Below are the code and all the weights of a small trained network. Each question names an input and a target symbol and asks about switching units off, where a switched-off unit gives its printed mean instead of its output.

import numpy as np


def w(rows, s, z=0):
    codes = np.array(rows[::2]) - 128.0
    scale = np.full(codes.shape[1], s)
    scale[-1] = z or s
    return codes * scale


def norm(h):
    return h / np.sqrt((h * h).mean(-1, keepdims=True) + 1e-5)


def f(y):
    return np.maximum(y, 0)


def softmax(a):
    e = np.exp(a - a.max(-1, keepdims=True))
    return e / e.sum(-1, keepdims=True)


def log_softmax(a):
    a = a - a.max(-1, keepdims=True)
    return a - np.log(np.exp(a).sum(-1, keepdims=True))


def net(x, mask):
    ids = ['αγδζηλμξσφψ'.index(c) for c in x.split()]
    T = len(ids)
    res = E[ids] + P[:T]
    u = 0
    for l in range(2):
        r = norm(res)
        for j in range(2):
            rows = slice(2 * j, 2 * j + 2)
            q, k, v = (r @ M[l][rows].T for M in (Q, K, V))
            z = softmax(np.where(np.tri(T) > 0, q @ k.T / 2**0.5, -1e9)) @ v
            o = O[l][rows]
            res = res + np.where(mask[u + j], z, o[:, -1]) @ o[:, :-1]
        u += 2
        y = f(norm(res) @ A[l][:, :-1].T + A[l][:, -1])
        res = res + np.where(mask[u : u + 8], y, B[l][:, -1]) @ B[l][:, :-1]
        u += 8
    return log_softmax(norm(res)[-1] @ U[:, :-1].T + U[:, -1])


Q, K, V, O, A, B = {}, {}, {}, {}, {}, {}
E = w([
[146,123,130,60],'α',
[162,136,113,99],'γ',
[131,80,4,208],'δ',
[200,120,53,48],'ζ',
[104,134,187,88],'η',
[153,178,63,210],'λ',
[113,105,56,186],'μ',
[157,152,160,79],'ξ',
[83,72,80,113],'σ',
[76,88,160,68],'φ',
[149,200,101,176],'ψ',
],0.022)
P = w([
[85,159,109,104],'0',
[145,116,148,7],'1',
[7,225,44,152],'2',
[157,87,171,35],'3',
[12,215,50,149],'4',
[171,63,183,37],'5',
[6,222,59,151],'6',
[178,40,196,48],'7',
[7,220,58,145],'8',
[189,15,209,63],'9',
[8,212,60,152],'10',
],0.011)
Q[0] = w([
[159,90,71,148],'L0H1',
[93,151,195,172],'L0H1',
[217,192,137,44],'L0H2',
[72,204,112,248],'L0H2',
],0.013)
K[0] = w([
[191,39,120,173],'L0H1',
[90,170,113,149],'L0H1',
[236,205,225,17],'L0H2',
[82,248,62,233],'L0H2',
],0.011)
V[0] = w([
[34,57,163,67],'L0H1',
[8,169,123,160],'L0H1',
[66,177,57,222],'L0H2',
[22,106,5,137],'L0H2',
],0.0028)
O[0] = w([
[162,158,185,52,199],'L0H1',
[136,85,86,227,143],'L0H1',
[152,100,16,236,134],'L0H2',
[229,86,30,2,249],'L0H2',
],0.0054,0.0015)
A[0] = w([
[249,139,101,120,1],'L0N1',
[85,175,101,163,204],'L0N2',
[162,98,171,157,123],'L0N3',
[130,150,149,90,198],'L0N4',
[216,176,170,133,156],'L0N5',
[80,148,107,91,20],'L0N6',
[182,113,78,136,162],'L0N7',
[120,213,126,159,202],'L0N8',
],0.02,0.0047)
B[0] = w([
[121,134,179,249,175],'L0N1',
[117,214,142,73,254],'L0N2',
[189,142,148,116,145],'L0N3',
[78,157,114,101,227],'L0N4',
[199,203,42,136,189],'L0N5',
[129,141,70,225,200],'L0N6',
[47,143,193,115,209],'L0N7',
[104,40,90,144,232],'L0N8',
],0.013,0.0085)
Q[1] = w([
[61,143,50,125],'L1H1',
[6,134,95,205],'L1H1',
[124,38,215,77],'L1H2',
[163,80,239,86],'L1H2',
],0.021)
K[1] = w([
[231,59,157,118],'L1H1',
[233,46,215,170],'L1H1',
[8,161,63,91],'L1H2',
[15,243,54,124],'L1H2',
],0.014)
V[1] = w([
[137,25,94,94],'L1H1',
[92,217,252,138],'L1H1',
[41,102,197,159],'L1H2',
[153,130,92,208],'L1H2',
],0.012)
O[1] = w([
[221,25,180,44,2],'L1H1',
[50,155,206,230,212],'L1H1',
[75,65,161,83,92],'L1H2',
[86,250,2,86,71],'L1H2',
],0.0097,0.0035)
A[1] = w([
[178,102,197,140,140],'L1N1',
[67,185,70,181,143],'L1N2',
[154,148,18,126,92],'L1N3',
[105,1,109,114,136],'L1N4',
[90,132,48,133,11],'L1N5',
[180,133,114,188,141],'L1N6',
[169,150,80,168,148],'L1N7',
[102,74,22,99,79],'L1N8',
],0.018,0.012)
B[1] = w([
[98,170,134,89,133],'L1N1',
[201,86,145,78,248],'L1N2',
[80,80,155,211,166],'L1N3',
[125,114,9,190,178],'L1N4',
[145,226,179,119,143],'L1N5',
[63,63,149,111,145],'L1N6',
[157,46,132,133,166],'L1N7',
[186,171,205,59,157],'L1N8',
],0.014,0.017)
U = w([
[158,63,186,81,160],'α',
[217,191,52,235,8],'γ',
[117,164,180,57,190],'δ',
[134,209,156,221,165],'ζ',
[81,93,197,154,192],'η',
[110,203,109,97,255],'λ',
[42,65,123,51,96],'μ',
[196,92,139,179,165],'ξ',
[157,100,15,78,58],'σ',
[70,57,71,174,66],'φ',
[222,253,83,125,109],'ψ',
],0.019,0.0071)

Each question gives the input, a string of symbols that net reads in full, and the target symbol t.
The units are the heads (2 rows each of Q, K, V and O) and the neurons (one row each of A and B). Each row of codes is followed by its name. A weight is (code - 128) times the scale printed after its matrix; where a second scale follows, it is the last column's (O, A, B and U).
mask holds one flag per unit, layer by layer, with each layer's heads first. A switched-off unit (its flag False) gives its mean, the last column of its rows in O or B, instead of its output. The means were averaged over made-up inputs and are rounded, as every weight is.
A unit's drop is (log p(t) with every unit on - log p(t) with that unit switched off) / (log p(t) with every unit on - log p(t) with every unit switched off).
The circuit of an input: a set's keep is (log p(t) with only the set's units on - log p(t) with every unit switched off) / (log p(t) with every unit on - log p(t) with every unit switched off). Starting from the 12 units with the biggest drops (on a tie, the unit counted first), units are removed one at a time, each time the one whose removal leaves the highest keep (on an exact tie, the one counted first), for as long as the keep stays at least 0.8.
units of the circuit, in order: the units of the circuit, biggest drop first
most important unit: the unit with the biggest drop
k most important neurons of layer l: the k neurons of layer l with the biggest drops, biggest first
which heads matter: for each layer, one digit per head in row order, 1 if its drop is at least 0.15 and else 0, layers parted by /
input λ ζ σ λ φ, target λ: units of the circuit, in order : (L0N1, L1H2)
input μ δ ψ α, target λ: units of the circuit, in order : (L1N2, L1N7)
input δ φ α, target φ: 2 most important neurons of layer 0 : (L0N5, L0N8)
input σ δ γ σ μ σ ξ σ, target σ: most important unit : L1N4
input φ λ γ η η λ σ ξ ξ η σ, target η: units of the circuit, in order : (L1H1, L1H2)
input σ η ψ γ γ λ σ η ψ ζ γ, target ζ: units of the circuit, in order : (L1H1, L0N7)
input μ λ α ζ, target α: units of the circuit, in order : (L0N7, L1H2)
input ζ ψ δ σ μ μ φ ξ ψ γ η, target γ: units of the circuit, in order : (L0N7, L1H2, L0N5)
input σ φ σ σ μ, target σ: units of the circuit, in order : (L1H1, L0N2)
input γ γ α η α ζ ζ, target ζ: units of the circuit, in order : (L0N1, L1H1, L0N7)
input α φ ζ σ φ φ σ ζ, target α: 3 most important neurons of layer 0 : (L0N1, L0N2, L0N7)
input φ σ ζ γ η σ ψ, target σ: units of the circuit, in order : (L0N4, L1H1, L0N2, L0N8)
input γ λ λ δ φ λ σ σ σ, target σ: 2 most important neurons of layer 0 : (L0N2, L0N7)
input ζ ζ λ α λ φ δ φ γ ξ φ, target ξ: most important unit : L0H2
input λ φ γ η ξ ζ γ σ γ, target σ: 2 most important neurons of layer 0 : (L0N4, L0N7)
input α μ λ γ σ, target γ: 2 most important neurons of layer 1 : (L1N2, L1N3)
input σ δ α η φ, target η: 3 most important neurons of layer 0 : (L0N7, L0N8, L0N6)
input ψ γ ψ ζ δ γ, target ξ: which heads matter : 00 / 01
input ξ η γ ψ φ λ ξ ξ φ δ φ, target δ: 3 most important neurons of layer 0 : (L0N4, L0N8, L0N5)
input σ φ φ, target φ: most important unit : L1H2
